Look-ups in named tables: a row name and a column name give one cell, copied from the table.

Table bor
,sig,memune,lated,sunonat,mok,kopi
vitepe,151,149,157,150,176,129
lirad,161,168,156,157,129,132
vunik,250,197,106,110,30,90
tiras,95,122,66,150,90,161
nos,192,108,94,186,14,124
rar,133,141,149,161,107,183
lelapo,166,118,105,179,56,136

tiras, sig: 95
rar, kopi: 183
nos, sig: 192
vitepe, sunonat: 150
lirad, sunonat: 157
vitepe, kopi: 129
lirad, sig: 161
vunik, memune: 197
vunik, sig: 250
lirad, kopi: 132
lelapo, memune: 118
vitepe, lated: 157
vitepe, sig: 151
tiras, mok: 90
rar, mok: 107
nos, kopi: 124
lirad, mok: 129
tiras, lated: 66
nos, lated: 94
tiras, kopi: 161

Table vun
	fim	rikem	nidifab
vur	203	127	56
bol	75	115	163
vis	176	122	84
gatozi	91	124	163
dud	81	111	170
kirovop	186	168	56
tasalu	198	128	54
von	58	68	188
nim	172	127	79
bano	66	91	172
dos	175	123	88
fipuz	189	168	63

fim of tasalu = 198
fim of vis = 176
fim of fipuz = 189
rikem of bol = 115
nidifab of bano = 172
rikem of vur = 127
nidifab of fipuz = 63
nidifab of vur = 56
nidifab of dos = 88
fim of dos = 175
nidifab of dud = 170
rikem of von = 68
fim of von = 58
rikem of fipuz = 168
rikem of vis = 122

leberek:
|  | zonali | vunefi | ginodi | pusomir | mema | revibot |
|---|---|---|---|---|---|---|
| luk | 380 | 625 | 635 | 623 | 579 | 433 |
| giv | 36 | 895 | 510 | 556 | 805 | 437 |
| garo | 106 | 893 | 324 | 212 | 840 | 639 |

What is the revibot of garo in leberek?
639
What is the ginodi of garo in leberek?
324
What is the zonali of giv in leberek?
36
What is the pusomir of giv in leberek?
556
What is the ginodi of giv in leberek?
510
What is the mema of garo in leberek?
840
What is the mema of giv in leberek?
805
What is the zonali of garo in leberek?
106
What is the revibot of giv in leberek?
437
What is the vunefi of garo in leberek?
893
What is the vunefi of luk in leberek?
625
What is the pusomir of luk in leberek?
623
What is the zonali of luk in leberek?
380
What is the vunefi of giv in leberek?
895
What is the revibot of luk in leberek?
433
What is the ginodi of luk in leberek?
635
What is the mema of luk in leberek?
579
What is the pusomir of garo in leberek?
212

Table dol
|  | tagu | zav | talif | fir | ravidor | pef | folok |
|---|---|---|---|---|---|---|---|
| mel | -29021 | 35646 | 9533 | -30869 | -6889 | 40379 | 55755 |
| nipidob | 59319 | -2240 | 26878 | 75131 | 38195 | -13930 | -53282 |
| vep | -53707 | 48208 | 50130 | -62888 | -34708 | 66854 | 38722 |
| tunog | -30142 | 48780 | 19144 | -26993 | -20906 | 42225 | 55223 |
| ruzifu | 26558 | 43854 | 87669 | 31207 | 3652 | 26031 | -83534 |
| kure | -20561 | 31047 | 21169 | -9123 | -19207 | 31661 | 50894 |
| roza | 47195 | -33115 | -37850 | 26360 | 53635 | -41438 | -130 |
| zada | -23206 | 38623 | 25495 | -18166 | -14145 | 34878 | 60844 |
| mumut | -24476 | 46256 | 20241 | -18806 | -34721 | 45120 | 43951 |
| ridebin | 61167 | -66692 | -59927 | 41870 | 94436 | -69966 | 45130 |

zav of roza = -33115
tagu of tunog = -30142
pef of ridebin = -69966
pef of tunog = 42225
zav of vep = 48208
pef of mumut = 45120
ravidor of ruzifu = 3652
ravidor of zada = -14145
pef of ruzifu = 26031
tagu of mel = -29021
talif of roza = -37850
fir of mumut = -18806
fir of roza = 26360
ravidor of tunog = -20906
talif of kure = 21169
Row with the largest zav: tunog

Table mivapi
fields: romulos, fezetus, zat, vad
diza: [73, 121, 128, 210]
zuf: [9, 47, 56, 109]
disefe: [85, 113, 132, 208]

vad of diza: 210
fezetus of diza: 121
zat of disefe: 132
fezetus of zuf: 47
romulos of diza: 73
zat of zuf: 56
fezetus of disefe: 113
vad of disefe: 208
vad of zuf: 109
romulos of zuf: 9
romulos of disefe: 85
zat of diza: 128
Row with the largest vad: diza

sal:
         rolezov  lifivi  tizipu  mim  vipoto  lut  sefe  fibal  veteb  fop
rega         177     107     112  102     143  111   107    163    106  116
tor           60     155     146  117     114   96   110     82    115  142
suvig         84     160     151  103     132   84    98    104    104  148
sen           85     102     106  144      84  144   143     85    139  104
lefeva       115      81      91  146      84  157   149    103    143   91
zudirug       31     118     117  156      65  144   149     45    147  112
fir          164     102     108  111     131  120   115    151    114  111
dufilil       97     108     111  135      95  135   134     97    132  109
kefe         161     144     140   82     165   77    84    162     88  143
dukativ      114      76      87  151      79  163   153    100    146   87
zubi         195      81      92  113     131  133   121    169    117   97

What is the sefe of kefe in sal?
84
What is the fibal of dukativ in sal?
100
What is the mim of rega in sal?
102
What is the fibal of lefeva in sal?
103
What is the vipoto of fir in sal?
131
What is the tizipu of dufilil in sal?
111
What is the fop of zudirug in sal?
112
What is the veteb of fir in sal?
114
What is the veteb of zudirug in sal?
147
What is the sefe of dukativ in sal?
153
What is the rolezov of fir in sal?
164
What is the fibal of fir in sal?
151
What is the lut of tor in sal?
96
What is the lifivi of tor in sal?
155
What is the rolezov of lefeva in sal?
115
What is the vipoto of dufilil in sal?
95

tapuda:
|  | dov | felegu | pip |
|---|---|---|---|
| zeg | -8.6 | -4.0 | 6.5 |
| dis | 1.3 | -0.1 | -9.8 |
| gasor | -1.6 | -1.7 | -8.5 |
| guragef | -6.5 | -2.9 | 3.1 |

What is the felegu of zeg in tapuda? -4.0
What is the dov of guragef in tapuda? -6.5
What is the felegu of guragef in tapuda? -2.9
What is the dov of dis in tapuda? 1.3
What is the felegu of gasor in tapuda? -1.7
What is the pip of dis in tapuda? -9.8
What is the dov of gasor in tapuda? -1.6
What is the pip of guragef in tapuda? 3.1
What is the dov of zeg in tapuda? -8.6
What is the felegu of dis in tapuda? -0.1
What is the pip of gasor in tapuda? -8.5
What is the pip of zeg in tapuda? 6.5
Row with the largest felegu: dis

